Below is a small trained network, with its code and all its weights. Each question gives an input and a class and asks what happens when units are switched off, that is, made to give their printed mean instead of their output.

import numpy as np


def w(rows, s, z=0):
    codes = np.array(rows[::2]) - 128.0
    scale = np.full(codes.shape[1], s)
    scale[-1] = z or s
    return codes * scale


def f(y):
    return y / 2 * (1 + np.tanh(0.7978845608 * (y + 0.044715 * y**3)))


def log_softmax(a):
    a = a - a.max(-1, keepdims=True)
    return a - np.log(np.exp(a).sum(-1, keepdims=True))


def net(x, mask):
    res = np.array(x, float).reshape(1, 3) / 4 @ E
    y = f(res @ A[0][:, :-1].T + A[0][:, -1])
    res = res + np.where(mask, y, B[0][:, -1]) @ B[0][:, :-1]
    return log_softmax(res[-1] @ U[:, :-1].T + U[:, -1])


A, B = {}, {}
E = w([
[201,167,78,178],'x0',
[84,4,135,209],'x1',
[179,63,210,96],'x2',
],0.014)
A[0] = w([
[200,110,72,197,184],'n1',
[177,94,120,177,121],'n2',
[197,120,143,44,132],'n3',
[201,153,165,72,102],'n4',
[90,184,157,57,238],'n5',
[128,70,158,210,183],'n6',
[83,7,92,96,118],'n7',
[149,55,138,133,62],'n8',
[36,101,48,179,97],'n9',
[134,91,112,223,156],'n10',
[65,175,77,104,212],'n11',
[83,65,53,170,125],'n12',
[241,174,57,74,224],'n13',
[157,204,195,61,253],'n14',
[241,164,66,162,214],'n15',
[117,164,76,120,84],'n16',
[170,136,155,59,147],'n17',
[165,144,55,172,107],'n18',
[49,150,88,84,228],'n19',
[75,125,152,88,253],'n20',
[166,159,176,35,198],'n21',
[66,151,138,203,124],'n22',
[168,143,141,224,162],'n23',
[100,108,97,205,96],'n24',
[122,43,189,128,54],'n25',
[207,146,112,188,229],'n26',
[186,144,52,203,104],'n27',
[103,207,84,67,182],'n28',
[176,60,183,189,62],'n29',
[199,96,159,169,75],'n30',
[200,188,97,128,208],'n31',
],0.014,0.0054)
B[0] = w([
[248,172,207,168,217],'n1',
[166,225,155,212,179],'n2',
[161,43,195,80,191],'n3',
[189,54,163,66,194],'n4',
[54,137,101,28,217],'n5',
[78,191,112,236,246],'n6',
[115,76,43,232,248],'n7',
[151,150,45,207,189],'n8',
[82,35,249,142,235],'n9',
[154,173,210,240,227],'n10',
[50,203,27,64,211],'n11',
[74,60,229,255,231],'n12',
[184,88,66,48,250],'n13',
[132,73,125,15,242],'n14',
[228,115,57,78,239],'n15',
[144,174,61,141,169],'n16',
[160,61,201,68,184],'n17',
[235,55,126,130,193],'n18',
[47,201,121,41,205],'n19',
[8,82,109,47,200],'n20',
[73,15,186,29,220],'n21',
[54,120,203,195,186],'n22',
[210,170,214,217,191],'n23',
[145,78,184,217,202],'n24',
[162,60,16,220,227],'n25',
[241,135,110,81,211],'n26',
[218,51,124,162,215],'n27',
[71,189,37,43,229],'n28',
[149,218,50,220,218],'n29',
[193,241,95,118,176],'n30',
[202,87,57,56,220],'n31',
],0.0072,0.015)
U = w([
[49,197,101,80,251],'0',
[172,137,31,128,110],'1',
[91,56,188,101,253],'2',
[192,93,173,101,79],'3',
[2,120,139,203,9],'4',
[189,98,217,183,97],'5',
[85,97,44,208,181],'6',
[177,206,118,205,55],'7',
],0.013,0.0048)

Each question gives the input, the list of numbers given to net, and the class t.
The units are the neurons (one row each of A and B). Each row of codes is followed by its name. A weight is (code - 128) times the scale printed after its matrix; where a second scale follows, it is the last column's (A, B and U).
mask holds one flag per neuron, in row order. A switched-off neuron (its flag False) gives its mean, the last column of its row in B, instead of its output. The means were averaged over made-up inputs and are rounded, as every weight is.
A unit's drop is (log p(t) with every unit on - log p(t) with that unit switched off) / (log p(t) with every unit on - log p(t) with every unit switched off).
top k neurons: the k neurons with the biggest drops, biggest first
drop when u is switched off: that unit's drop, to one decimal
input [5,1,-7], class 5: top neuron	n9
input [-2,1,2], class 6: top 2 neurons	n9; n12
input [0,-1,3], class 2: top 2 neurons	n1; n15
input [-8,6,2], class 6: top 2 neurons	n25; n7
input [3,8,-1], class 5: top 2 neurons	n9; n12
input [2,8,1], class 7: top 2 neurons	n29; n6
input [-5,7,0], class 4: top 2 neurons	n12; n9
input [-1,8,3], class 6: top 2 neurons	n25; n7
input [1,7,7], class 7: drop when n30 is switched off	0.1
input [-1,-7,8], class 2: drop when n21 is switched off	0.3
input [8,0,4], class 3: drop when n11 is switched off	0.2
input [4,8,0], class 5: drop when n2 is switched off	-0.1
